Here is a tiny trained network, its code and every weight. The questions are about switching its units off for an input and a class, where a switched-off unit gives its printed mean instead of its output.

import numpy as np


def w(rows, s, z=0):
    codes = np.array(rows[::2]) - 128.0
    scale = np.full(codes.shape[1], s)
    scale[-1] = z or s
    return codes * scale


def norm(h):
    return h / np.sqrt((h * h).mean(-1, keepdims=True) + 1e-5)


def f(y):
    return np.maximum(y, 0)


def log_softmax(a):
    a = a - a.max(-1, keepdims=True)
    return a - np.log(np.exp(a).sum(-1, keepdims=True))


def net(x, mask):
    res = np.array(x, float).reshape(1, 5) / 4 @ E
    u = 0
    for l in range(2):
        y = f(norm(res) @ A[l][:, :-1].T + A[l][:, -1])
        res = res + np.where(mask[u : u + 9], y, B[l][:, -1]) @ B[l][:, :-1]
        u += 9
    return log_softmax(norm(res)[-1] @ U[:, :-1].T + U[:, -1])


A, B = {}, {}
E = w([
[192,26,148,148,69,90],'x0',
[113,157,132,100,81,121],'x1',
[115,132,130,119,116,125],'x2',
[132,89,198,2,117,203],'x3',
[104,136,159,221,115,231],'x4',
],0.0085)
A[0] = w([
[102,124,139,130,78,231,109],'0.n0',
[195,76,138,132,52,136,134],'0.n1',
[191,71,104,175,44,2,21],'0.n2',
[61,114,164,46,171,156,139],'0.n3',
[126,154,76,143,185,178,252],'0.n4',
[45,129,111,238,66,141,163],'0.n5',
[125,174,104,160,133,82,64],'0.n6',
[119,161,105,182,155,197,41],'0.n7',
[131,165,64,136,133,51,155],'0.n8',
],0.0092,0.0023)
B[0] = w([
[94,14,133,174,254,172,227],'0.n0',
[128,73,153,155,132,47,217],'0.n1',
[128,112,48,106,91,217,254],'0.n2',
[210,140,88,150,83,195,230],'0.n3',
[110,145,169,56,42,77,224],'0.n4',
[227,214,105,176,158,128,250],'0.n5',
[78,17,173,96,86,71,191],'0.n6',
[90,171,60,190,121,163,205],'0.n7',
[34,90,177,167,230,185,233],'0.n8',
],0.0084,0.0059)
A[1] = w([
[225,103,162,2,42,91,144],'1.n0',
[137,50,62,100,64,85,101],'1.n1',
[147,170,167,122,108,87,74],'1.n2',
[202,156,89,141,221,165,253],'1.n3',
[94,15,228,96,66,65,159],'1.n4',
[5,168,101,174,196,173,192],'1.n5',
[25,148,176,79,125,94,135],'1.n6',
[192,120,141,165,3,110,167],'1.n7',
[155,40,234,118,84,107,81],'1.n8',
],0.0079,0.0038)
B[1] = w([
[200,165,145,74,141,64,195],'1.n0',
[121,146,54,116,110,99,180],'1.n1',
[168,143,168,125,94,92,128],'1.n2',
[132,183,134,29,88,112,224],'1.n3',
[47,112,146,228,161,91,194],'1.n4',
[96,70,167,127,100,111,254],'1.n5',
[158,98,254,160,160,116,160],'1.n6',
[161,118,132,142,174,158,168],'1.n7',
[114,199,179,125,194,37,174],'1.n8',
],0.0089,0.0083)
U = w([
[72,73,207,162,192,108,235],'0',
[76,251,132,184,93,140,40],'1',
[207,228,157,42,107,126,213],'2',
[109,143,158,88,129,237,103],'3',
[119,72,26,128,80,97,101],'4',
[247,167,81,184,107,154,161],'5',
[203,125,138,89,158,15,2],'6',
],0.015,0.0018)

Each question gives the input, the list of numbers given to net, and the class t.
The units are the neurons (one row each of A and B). Each row of codes is followed by its name. A weight is (code - 128) times the scale printed after its matrix; where a second scale follows, it is the last column's (A, B and U).
mask holds one flag per neuron, layer by layer. A switched-off neuron (its flag False) gives its mean, the last column of its row in B, instead of its output. The means were averaged over made-up inputs and are rounded, as every weight is.
A unit's drop is (log p(t) with every unit on - log p(t) with that unit switched off) / (log p(t) with every unit on - log p(t) with every unit switched off).
The circuit of an input: a set's keep is (log p(t) with only the set's units on - log p(t) with every unit switched off) / (log p(t) with every unit on - log p(t) with every unit switched off). Starting from the 12 units with the biggest drops (on a tie, the unit counted first), units are removed one at a time, each time the one whose removal leaves the highest keep (on an exact tie, the one counted first), for as long as the keep stays at least 0.8.
units of the circuit, in order: the units of the circuit, biggest drop first
k most important neurons: the k neurons with the biggest drops, biggest first
k most important neurons of layer l: the k neurons of layer l with the biggest drops, biggest first
drop when u is switched off: that unit's drop, to one decimal
input [0,1,-5,1,-8], class 2: 3 most important neurons => (0.n6, 0.n0, 0.n1)
input [0,2,-8,6,-2], class 2: 3 most important neurons => (0.n3, 0.n6, 0.n4)
input [-3,1,5,-6,0], class 0: units of the circuit, in order => (0.n8)
input [1,-2,3,-6,3], class 5: 3 most important neurons => (0.n5, 1.n4, 1.n8)
input [1,3,-3,-2,-6], class 4: 2 most important neurons of layer 1 => (1.n1, 1.n8)
input [2,2,2,8,6], class 0: units of the circuit, in order => (0.n2, 1.n4)
input [0,0,5,6,-2], class 2: 4 most important neurons => (0.n3, 0.n6, 0.n4, 1.n5)
input [-4,4,2,0,-2], class 0: 3 most important neurons => (0.n5, 0.n8, 0.n2)
input [2,-5,8,-6,-2], class 4: 3 most important neurons => (0.n2, 0.n0, 1.n4)
input [-8,-2,-1,-1,-6], class 0: 3 most important neurons => (0.n8, 0.n5, 1.n6)
input [7,-8,1,-1,-3], class 4: 3 most important neurons of layer 0 => (0.n2, 0.n5, 0.n4)
input [2,0,8,-4,-2], class 4: 3 most important neurons of layer 0 => (0.n2, 0.n0, 0.n6)
input [0,1,0,-3,-6], class 0: 2 most important neurons => (0.n8, 0.n3)
input [3,5,2,-2,-4], class 4: units of the circuit, in order => (0.n2)
input [0,1,1,-4,-4], class 0: 2 most important neurons of layer 0 => (0.n8, 0.n3)
input [3,-7,4,-2,7], class 5: 2 most important neurons of layer 0 => (0.n5, 0.n8)
input [-1,-6,-2,-1,4], class 1: 2 most important neurons => (0.n7, 0.n3)
input [2,5,8,-3,-5], class 4: 3 most important neurons => (0.n2, 1.n1, 0.n0)
input [6,5,8,5,-1], class 6: 2 most important neurons of layer 0 => (0.n8, 0.n6)
input [5,4,5,-2,8], class 5: units of the circuit, in order => (0.n5)
input [1,3,6,0,3], class 5: 3 most important neurons of layer 0 => (0.n5, 0.n8, 0.n6)
input [-2,0,-1,-5,-1], class 0: 2 most important neurons => (0.n8, 0.n6)
input [5,7,1,8,-3], class 6: 2 most important neurons => (1.n0, 1.n4)
input [7,-2,4,-6,-6], class 4: drop when 0.n2 is switched off => 1.2
input [-6,-6,8,3,-7], class 2: drop when 0.n3 is switched off => 0.3
input [-7,-5,-1,-6,-4], class 0: drop when 0.n8 is switched off => 0.1
